Rows lie near named flat spaces through zero. A row that begins with a name and a colon came from that space; any other row is followed by the name of its block's space that it lies nearest.
fmbp: [-15   9  28  -7  25   5  -6   4   8  30 -10  22 -22  17  -6   3  15   5
 -13  -4  25   4  19]
btff: [  6 -17 -22  18 -25  30   7 -17  -6 -44  16  -6  -4 -13 -52  17  17   1
  -7  29  17 -29   6]
zstg: [ 19   9  10  -9  26  23 -12  16  -8  19  10   4  16 -10   3 -11   1  -8
  -2 -30  -3  10  -7]
fptc: [-29 -17   1 -11  16  24  11   8  17  -2  -3 -14  22  -1  29  23   7  53
 -41 -58  14  -3  38]
zstg: [-16  10  12  25 -13 -47  30   4  -4 -22  -1 -26 -53  35  59  29 -23   3
  10 -16 -17  13   4]
sgph: [ -4  10  -5   0   8   0 -21   6  -4   5   0  16  29  18  -9 -14   9   6
   3  21  31   1 -16]
zstg: [  6   5   6   8 -10 -19   1   2   4 -15  -4  12  -6  25   9  -6  -7 -11
  29  33   2  -9  -2]
fmbp: [-26  19 -13  18 -21 -25   2 -33  -9 -27   1 -12  -4 -23 -40  30  10  -8
 -16 -12   5   2  13]
btff: [-22  11 -15  -9 -15 -17   9  -8   7   1 -27 -12  36 -12  43  26 -17  21
 -48 -27   3   4  -3]
btff: [ -6   0  15 -30  -7  27  22   4  37 -18 -30  43  -8 -23  -4  21  -7  -4
 -36   8 -10 -31  32]
btff: [-36  10  -8 -38  -4  15  27  19  20  -9 -24  35 -37 -42  -2  19 -14   3
 -78 -10 -32   9 -20]
fmbp: [ 14 -14  11  -8   7   1   0  10  11   8   1   4  -2   9  14 -21  -5  -2
  31   6 -17  -3  10]
btff: [ 30   7  25  -1  20  16  -7  12  -5  12  13  18 -26   2 -20 -18   4 -33
  31   8 -11   0   0]
sgph: [ 26 -17  22  10  13  15  -4 -19 -10  47   7 -18 -37   0 -21  -4  17 -15
  16   2   8  -1  20]
fmbp: [ -9   7  10   6 -13 -20   1 -37   3  10 -11   2 -30 -19 -47  13  13 -25
   3  13  -1  -5  27]
sgph: [ -4   9 -30 -14 -12  -6 -18  14   3 -18  -8  25  60   0   0 -26  -9   5
   1  36   6  -2 -43]
sgph: [ 35  27  18  12  -6  13  17  14  -9 -33   4  13 -23   1  16  24 -20 -40
   2  -1 -11 -14  -9]
btff: [ -5  28  19   7  16   9  12  17 -10 -25  15  14 -43  -3  -9  22   0 -18
 -15 -30  -8   9   1]
sgph: [  1  10  13  35  20  -4 -39  -3 -15 -12  26   8  36  62 -32 -15  36  12
  56  26  74 -10  18]
fptc: [ 20 -57  -6  -4  -5  54  18   4  19 -13   9 -20   9   2  13   3   5  36
   1   2   3 -36  36]
fptc: [-31   2  -5  23 -13 -40  10 -34 -19  36 -10 -44 -50   6   8  32   5  10
 -35 -11  15  25  -4]
fmbp: [-24  25  14 -18  32  -2 -22  11   4  26  -8  29  21   1 -11 -11  14   8
 -17 -23  19  19   2]
fmbp: [  3  -5  17  14  25  -3  -3  40  -3 -36  39  11 -26  46   6 -30   4   3
  69   2 -12   8   2]
btff: [ 24  23   9  -6  13   0  -5  10 -15  36  -8  -7  12  -6  40   1 -19 -17
 -17 -25  -6  18 -29]
btff: [-58 -15  -2 -38   6 -21   1 -12  36  31 -30  14   2 -25 -11  -8  10  33
 -30 -19 -16  13  33]
fptc: [-26 -37 -11   1   7  47  27  35  12 -59  31   0 -36  13  -3  12  12  48
 -18 -13  -2 -13  14]
sgph: [ 45 -50 -18   7 -25   2 -10 -29  -2  45  -8 -39  34   9  17 -29  -4   5
  39  53   8 -20  -6]
fmbp: [-17 -26 -16 -17   3 -13 -12   4  10  16   6   4   1  -5 -22 -44   8  13
  28  22 -23  15 -10]
sgph: [ 37  20  49 -12  56  11 -38  28 -15  90   2  47 -39  36 -18 -57  15 -43
  38  44  22  24 -36]
zstg: [-10  39  -5  23  -5  -5   4 -22 -31  -1   1 -21 -15 -22 -15  50   4 -15
 -58 -37  22  14 -13]
fptc: [ 30 -35   8  -1  -7  34   0 -18   8  41 -16  -3  -7  10  -5  -3  10   3
  -4  49  31 -30  13]
zstg: [-19   1  -3  -5   8 -20   0 -14  -8  34   0 -26 -16 -26  -3   2   2   3
 -16 -43 -22  31   2]
sgph: [-41   9   9  12  15 -36   0  20   4 -24  11   2 -12  46  26  -2   3  29
  23 -17   9  18  12]
fptc: [-20  -8  -4 -18  11   5  -8  12  12  11  -4  19   7   1  -8 -19   7  18
  -8   9   3   6  -5]
zstg: [ -1  10  -8  28 -20 -33   7 -16 -25  -7  13 -18 -58   3 -23   7  -1 -29
  14  26 -12  15 -28]
fptc: [ 16   1   4   4   5 -22 -15 -17 -17  37  12 -13 -30 -19 -39 -29   7 -36
  39   7 -28  24 -12]
fptc: [   0   20    7    6   35   12   -6    6  -25    3   33  -30    6  -32
   -8   12    8   -3  -10 -101  -20   32   12]
fptc: [-33   4   5 -25  -1 -36  -5  10  31  -7 -20  40   6  10  -1 -27  -4   5
  23  27 -18   3   8]
btff: [-13  18 -13  11   6 -49 -21  -8 -24  19  13 -28  19  -2   3 -19  -2  -4
  25 -28 -13  41 -24]
fptc: [-35  25   6  22 -10 -31  16  -6 -10 -15  -6  -1 -54  23   6  38   0   0
 -31   4  20  11  -8]
sgph: [  0 -43 -24  -7 -17  -1   7 -32  -1  29   7 -40 -28 -49 -39 -15   7  -1
   4  -3 -45  10   6]
btff: [-33  31   8   9   8 -53  -7 -12  -3   2  -7 -20  31   8  34  17  -5  13
   2 -63   2  26  24]
zstg: [ -8  30  20   3   7 -29  -7  -7  -1   9 -11  14  -5   7   1   6  -1 -19
   7  -7   5   9   8]
btff: [ -4  -2 -30  25 -15   6  -9 -36 -26   0  11 -48  36 -21 -22  28  16  16
 -31 -28  31   1   1]
fmbp: [-17  -8   1  -6  26  -9 -16  27   3  -1  20   7  12  24   4 -37   8  22
  37 -10  -6  19  -3]
zstg: [  4   6  22  19   6  -8  -5 -15   1   4  -5 -11  17  30  19  19   8   8
  15 -15  35 -13  41]
zstg: [  8  18  46  -7  31   9  -8  19  21   0 -10  35  22  36  26   1   4   2
  23 -17  26 -17  47]
zstg: [-10   9 -27  31 -46 -42  12 -30 -17 -25  -8 -29  -9   7   8  29 -12  -6
 -10  31   9  -2 -24]
sgph: [-20   1  -4 -48   4 -13   1  31  37  14 -39  35  52   1  64 -24 -29  25
 -19   1 -22   4 -13]
sgph: [ 29 -11 -13 -24 -14  25   3  -8   2  51 -33  -2  19 -27  23   0 -17  -7
 -49  25   1  -9 -33]
fptc: [-33   3  -1   5  -6 -14   7 -14   2  23 -24  -9 -13  17  21  29   4  27
 -51   3  37   4   1]
fmbp: [ 27  33  22  26   4 -18  -3  10 -14 -61  34  14 -15   9 -25  -5  -4 -51
  75  -8 -27  -3  11]
fmbp: [ -5  26  27  10  15  -7  -4   2  -3 -13   9  23 -30  12 -28   7  12 -23
  18  -4   8   2  18]
fmbp: [  0  -5  14   0   1 -36 -12 -26  10  13   1  -4  -1 -10 -31 -24   9 -19
  59  -2 -26   5  39]
zstg: [  2  32   6 -12   7  34   1  25   3 -32  -4  54  -3 -10 -26  12   1 -21
 -36  17  14 -13 -21]
[ -5   7   2  10  -7  -4  21   4  -9   1  -6 -16 -35   8  36  30 -14   3
 -35 -12   1   7 -14] : sgph
[ 11 -35  14  19  25  -5   0 -12 -17  47  30 -66 -32   8  18 -10  11  17
  36 -58 -17  26  31] : zstg
[-48  38  16  -8  -3 -68   5  -6  22 -16 -29  15  13   7  34  17 -15   4
   1 -34 -15  15  30] : fptc
[  6  -8 -10 -10   2  40  -5 -21  -7  18   4   0 -10 -52 -66   6  21 -13
 -37  -6   0  -4   3] : btff
[-20  -6   1  12 -24 -18  15 -43   7   2 -16 -18 -29 -15 -24  34  10   0
 -19   2   7 -11  37] : fmbp
[-38   7 -11  -9  -7 -33  -1  -4  10   8 -21  -1  19   5  24   5  -6  25
 -24  -7   5  14  -4] : fptc
[-31 -16 -12  -7   6 -25   2  -1   4   2  13 -25  -7 -17  -3 -15   2  21
  13 -41 -39  28  12] : fptc
[-38 -16  -4   0  -9   3   7 -22  22 -27  -5   2   0  -8 -36  21  23  28
 -14  -7  15 -19  53] : btff
[-16  42  -8  14  22   1 -11   9 -40   9  20 -10 -13 -10 -14  19   8  -6
 -48 -44  19  39 -45] : fptc
[ 48  20  23 -10  53  27 -39  45 -21  54  15  20  40  32  31 -49  -2 -14
  29  -5  22  20 -44] : fmbp
[ -2   0  23   1  13   0  -1  -9   2  25  -2   5 -35   2 -19   1  13 -10
   5  -3   4   3  21] : fptc
[ 27  33  -2 -11 -11   1  11  15  -7   0 -22   7  24 -15  55  17 -38 -25
 -36 -10 -15   1 -40] : btff
[-17 -42 -32 -12   5  21   2  15   2  -6  23 -21   7 -14  -7 -25   7  40
  -2 -14 -22  12 -11] : fptc
[ 13 -19 -20  18 -24 -10  -2 -14  -5 -25  11 -24  25   8  -1  -7  -2   5
  36  22   0 -14   2] : sgph
[-52 -37 -14  22  18 -15  -4   7 -13   6  37 -32 -53  43 -19 -18  33  55
  17   0  19  31  -1] : btff
[-26 -16  34  -8  26   1  15  35  25  -8   6  32 -67  45  11 -13   8  19
  24  12  -6   1  26] : btff
[-12   2 -14  25 -12 -19   7  -1 -17 -34  22 -20 -24  11  -7   9   1   2
  14   0  -4   9 -12] : sgph
[  0  12 -42   4 -18 -31 -19  -6 -17 -42  24 -17  62 -35 -26 -27  -9 -13
  40 -15 -39  18 -29] : fmbp
[-25 -31 -25 -13  -7 -20 -16 -24   9  41 -13 -22  34  -9  -7 -25  11  34
  -1   9   5  11   4] : btff
[-17  28  24 -13  35  15 -11  22   3   5   2  40 -11   3 -22  -2  14  -5
 -17 -19  15  11   4] : fptc
[ 31  -9 -11 -29  15  55 -22 -36 -16  98 -17 -21  29 -80 -45  -1  17 -15
 -72 -32   8  10 -12] : btff
[ 43 -16  13  19  -7  10  -4 -29 -19  57  -4 -20 -43   9 -17  -2   9 -30
  11  48  21  -9 -10] : fmbp
[  0   0   0 -19  21  17 -16  16  -1  41  -8  15  17   4   8 -20   4  11
 -23   5  17  12 -26] : fmbp

Each name stands for a flat space through zero: a line, a plane or more. A row that begins with a name and a colon came from that space; any other row is followed by the name of the space it lies nearest, among the names in its block.
brsq: [ -9  -1 -33   4  -7  -3  -4   7  -7   8  10  10 -26  -1  -6  -3  -7   2
   2 -10   5  -5 -16]
hqrj: [  3  25 -10   9  12  -7  12 -16  10  -6  13  -1   2   2  19   6  18  -4
  30  -1  10   9 -15]
hhqd: [-18  24 -27   2  -2  13  25   8   3   2  11  10 -35   1  12   2  -2  -1
  24  -7  15  -5 -32]
brsq: [ 43  20  47  -8  -9  -2  21 -17  28 -16  28 -46  43  18   8  30   0  18
  34  49 -18  11  57]
hhqd: [-28 -22  31 -28 -10   6  40  19  11   7  -9  -5   6   2  -3   1 -18 -13
  -2  15  -7   5  16]
jjhn: [-38 -20  12 -12 -21  -5  18  30 -12   4  -8   6 -19 -18 -15   2 -54  -5
 -24   9 -23  -5   2]
mcrl: [-55  41  -6 -52 -20 -27  84  40  12  13  35   9 -27 -13  -3  13 -80 -10
  28  53 -21  -2  34]
hhqd: [ -8 -36   1 -37 -13  24  24  23   8  23  -5  -1  -2  18 -17 -14   1  -9
  -6   4  13  -3  16]
hhqd: [ 16 -36 -24 -32 -10  24  -4  16   3  29   1   2  -3  26 -25 -21  17  -1
  -9  -4  23  -9  19]
hhqd: [ 42  33  69  14  28 -11  -7 -24 -17 -42 -25 -16  63 -36  19  -5 -35 -18
 -25  43 -27  13   8]
mcrl: [ 14 -19  10  18  -6  20 -20  -9   8  -3  -5 -15   1  17   1  10  34  17
   3 -19   5  -2  -3]
hhqd: [-20  36 -62 -52 -16   7  69  31  21  32  51  12 -46  23  -4  -2 -19  -2
  54  26  26  -9  12]
mcrl: [ -7  11 -18  -6  -9 -14  11   7   0   5  20   1 -13  -2  -4   6 -22   3
  11  12  -6  -1   6]
jjhn: [-17  -3  -1 -29  -8  56  42  34   0  12 -19  11 -32   8   0 -19  -9 -10
  -4  -3  26 -16 -25]
hhqd: [ 32 -42   3   2  -1 -18 -60 -14  -5  10  -5  -8  34  12 -27  -5  26  14
 -31  -9  -9   0  45]
jjhn: [ -2  40 -25 -19  16 -25  29 -17  30  11  35   3   9  20  16   9  34  -1
  55  11  17  12  23]
jjhn: [-34  35  11   3   3 -25  12   1   6  -8   4   8  -9 -11  10  21 -12  11
   9   2 -19  -3  13]
hhqd: [-30 -90  67  -2 -11  28  -7  14  -1   3 -57  -9  21   2 -14  -8  15 -12
 -49 -29  -9   6  -3]
mcrl: [-15  -1 -50 -31   6 -35  -6   5   5  33  21  25  -5  13 -18 -13  14  -3
   6  -5  12  -2  33]
brsq: [ 37 -14 -22   0 -23  28  10   5   1   3  26 -22 -13  14  -7  -1 -13   2
  18  17  12   0 -14]
hqrj: [-28  -4  -6 -25  11   5  11  13   3  17 -17  23  -6   5  -3 -16  15 -10
 -10 -15  15  -6   4]
hqrj: [-60  59  -4 -33  57 -61 -27   1 -11  15 -39  71  16 -23  -1 -22  21  -4
 -42 -25  -6 -17  52]
hqrj: [-33  -1 -33  22  -7 -34   4 -13  15   5  30   2 -23   5   9  24  19   6
  38 -21  -2  13 -17]
mcrl: [ 56  41 -38  -7  31 -11 -79  -7 -36   6 -14  33  15  -9 -23 -35   5  16
 -53  -3   7 -30  35]
hqrj: [ 26 -54  30   0  -1  30  19 -13  13  -3 -10 -29  34  15   8 -11  27 -27
  11   3  18  25 -22]
mcrl: [ 39  39  51  32   0  36  -9   1 -27 -45 -26 -18   4 -32  15   5 -51   8
 -29  26 -22 -14 -26]
mcrl: [  8   3 -15  19   4 -15  -8  -9 -16 -10   5   3   0 -20   4  -7 -22 -15
  -3   4  -4   9 -30]
brsq: [-17 -30 -62   4 -13  -3 -15  17 -22  21   6  24 -41  -7 -20 -21 -18 -11
 -15 -23  12  -6 -39]
hqrj: [ 16 -38  22 -21  -8  43  14  15  -1   6 -21 -10  10  10  -9 -20  -1 -14
 -17   6  14  -1  -5]
jjhn: [-19  17 -14 -45   4  21  31  32  -5  19 -11  26 -19   1  -8 -24 -18 -11
 -12   8  17 -18   8]
mcrl: [-14  -3   0   8  -3 -11  22  -1  -3  -7   7  -2  -4 -15   9   2 -25 -19
  11   9  -6  14 -27]
hqrj: [ 98  75  42  20  25  23  -9 -31 -13 -48   2 -31  49 -18  27  -2 -24   2
   4  58  -6   0   2]
jjhn: [-29   2   2  -4  -9 -38  14   3   5   2  17   0  -1  -9  -3  16 -26   0
   9  13 -23   8  19]
brsq: [ -3  42  64  13  20 -14  43 -19   4 -40  -9 -16  37 -32  39  13 -31 -24
  16  37 -22  23 -15]
hqrj: [ -2 -73  -5  26 -52   2 -12  10   0   4  23 -34 -23   8 -24  25 -25  15
   1  -5 -22   7 -11]
brsq: [ -3 -59 -13 -14  -5 -15 -25   8 -14  21 -11  10  13  -2 -29 -24  -5 -17
 -36  -9  -1   5  10]
brsq: [ 18  46  -2  13  -8  20  29  -5  12 -17  27 -20 -18   5  22  22 -10  13
  42  21   3  -2 -16]
brsq: [ 83 -29  76 -16  -1  77  14 -11  19 -16 -23 -54  61  32   7  -9  35  -2
   1  31  20   6  21]
jjhn: [ 41  18 -58 -54  28 -18   3 -10  10  35  29  19  31  26 -12 -39  34 -20
  20  20  40   5  44]
jjhn: [  7 -53  -6  -9 -26  55  46  14  16  12   9 -24 -17  26   2  -7  11 -19
  29  -1  30  11 -42]
[-56  39  28  51   7  -7  26  -9  -2 -37 -15   5 -30 -34  43  30 -16  -4
  19 -20 -18   8 -69] : hhqd
[ 27  -8   0 -27 -32  71  17  45 -16   7  -8  -9 -34   8 -22 -15 -46  11
 -25  22   9 -32  -3] : hqrj
[-11  84  22  28  33  -6 -23 -18   1 -27 -21  18  -5 -12  30  22  29  31
   1 -20  -7 -19   4] : jjhn
[ 19 -40  -7 -13 -11  40   4  16  -9  11 -12  -4  -5   8 -13 -25  -4 -15
 -17  -1  19  -3 -21] : jjhn
[ 24  13  62  29 -17  52   4   3  -1 -35 -19 -35  -3  -3  15  26 -16  25
  -6  11 -17 -12 -13] : mcrl
[-14  18   3   2   0 -34   7  -5   3  -5  15   0   5 -11   4  14 -19   1
  11  14 -19   7  16] : brsq
[ 20 -26 -27  30  -2  -5 -36 -21  -2   2  10  -7  -2   9  -3   2  32   5
   6 -25   9   8 -22] : mcrl
[-15 -31  34 -12  20  16   5  -6  12   6 -37   6  28  11   8 -15  49 -17
 -11 -24  17   9  -1] : mcrl
[  8  31   4  14   4  32  23  -1   0 -17  -2  -5 -17  -4  23   3  -2  -2
  19   2  13  -3 -41] : brsq
[ 47 -30   9 -19   4   8 -31  -3  -8  10 -10  -8  38  11 -23 -23  10  -3
 -30  12   5  -2  37] : hhqd
[  1 -11  16 -20  29   8 -18  -5   0  10 -37  19  29   8  -2 -26  44 -10
 -27 -20  18  -3  17] : mcrl
[ 69 -24  12  34 -55  42  -9   7 -13 -24  31 -60 -15   1 -14  25 -61  26
   3  40 -24  -5 -16] : hqrj
[ 27  26 -19  -5  29 -15 -39  -6 -29  -1 -16  28  16 -21  -8 -32 -11 -10
 -38   4   3 -10   6] : mcrl
[-15 -29  18 -30  21  17  19   3   9  15 -32  14  25  10   3 -29  37 -30
 -11 -14  26   9  -2] : hqrj
[-16  -9   5  -5 -11  12  20  13   2   2  -2  -2 -14   0   0   2 -13  -3
   2   1   0  -1 -10] : jjhn
[ 15  29 -11  29  15  31  -4  -8 -16 -19 -15   9 -19 -14  22 -11   5  -8
   1 -15  19  -6 -63] : hhqd
[ 66 -43  -3 -52   0  20 -23   8  -4  28  -3  -9  46  26 -39 -39   8  -7
 -33  27  17  -6  62] : hhqd
[ 36  22   3  10   9  25  27 -20  13 -15  14 -21  11   9  27   1  18 -12
  40  15  21  14 -30] : hqrj
[-23  34  43   9  19 -33  22 -14   2 -25  -8   1  26 -28  25  13 -22 -15
   6  19 -25  16   1] : brsq
[ 35 -43 -24  -5 -13  61 -10  13  -9  14 -11  -5 -17  21 -14 -27  18  -4
 -13 -17  35 -11 -33] : brsq
[ 38   9  38   3  13  87   9  -2   8 -14 -38 -13   5  22  22 -11  50   5
   0 -15  37 -14 -30] : brsq
[ 45 -13  29 -24  -7  30 -24  -6  30  13   1 -29  32  51 -16  14  62  43
   4   2   9 -14  81] : brsq
[ 28 -67  82 -15   7  33 -15   3 -13  -9 -61 -17  62  -7 -14 -29  -2 -24
 -64  10  -8   7  17] : hhqd
[ 33  36   2  20   0  -2  -8 -12  -5 -20  16 -15   4  -8   9  12 -18  12
  11  21 -10  -2  -2] : hqrj
[  1  14 -12 -17  -2  31  23  16   2   7  -1   6 -19   8   2 -10  -1  -2
   7   3  19 -11 -11] : hqrj
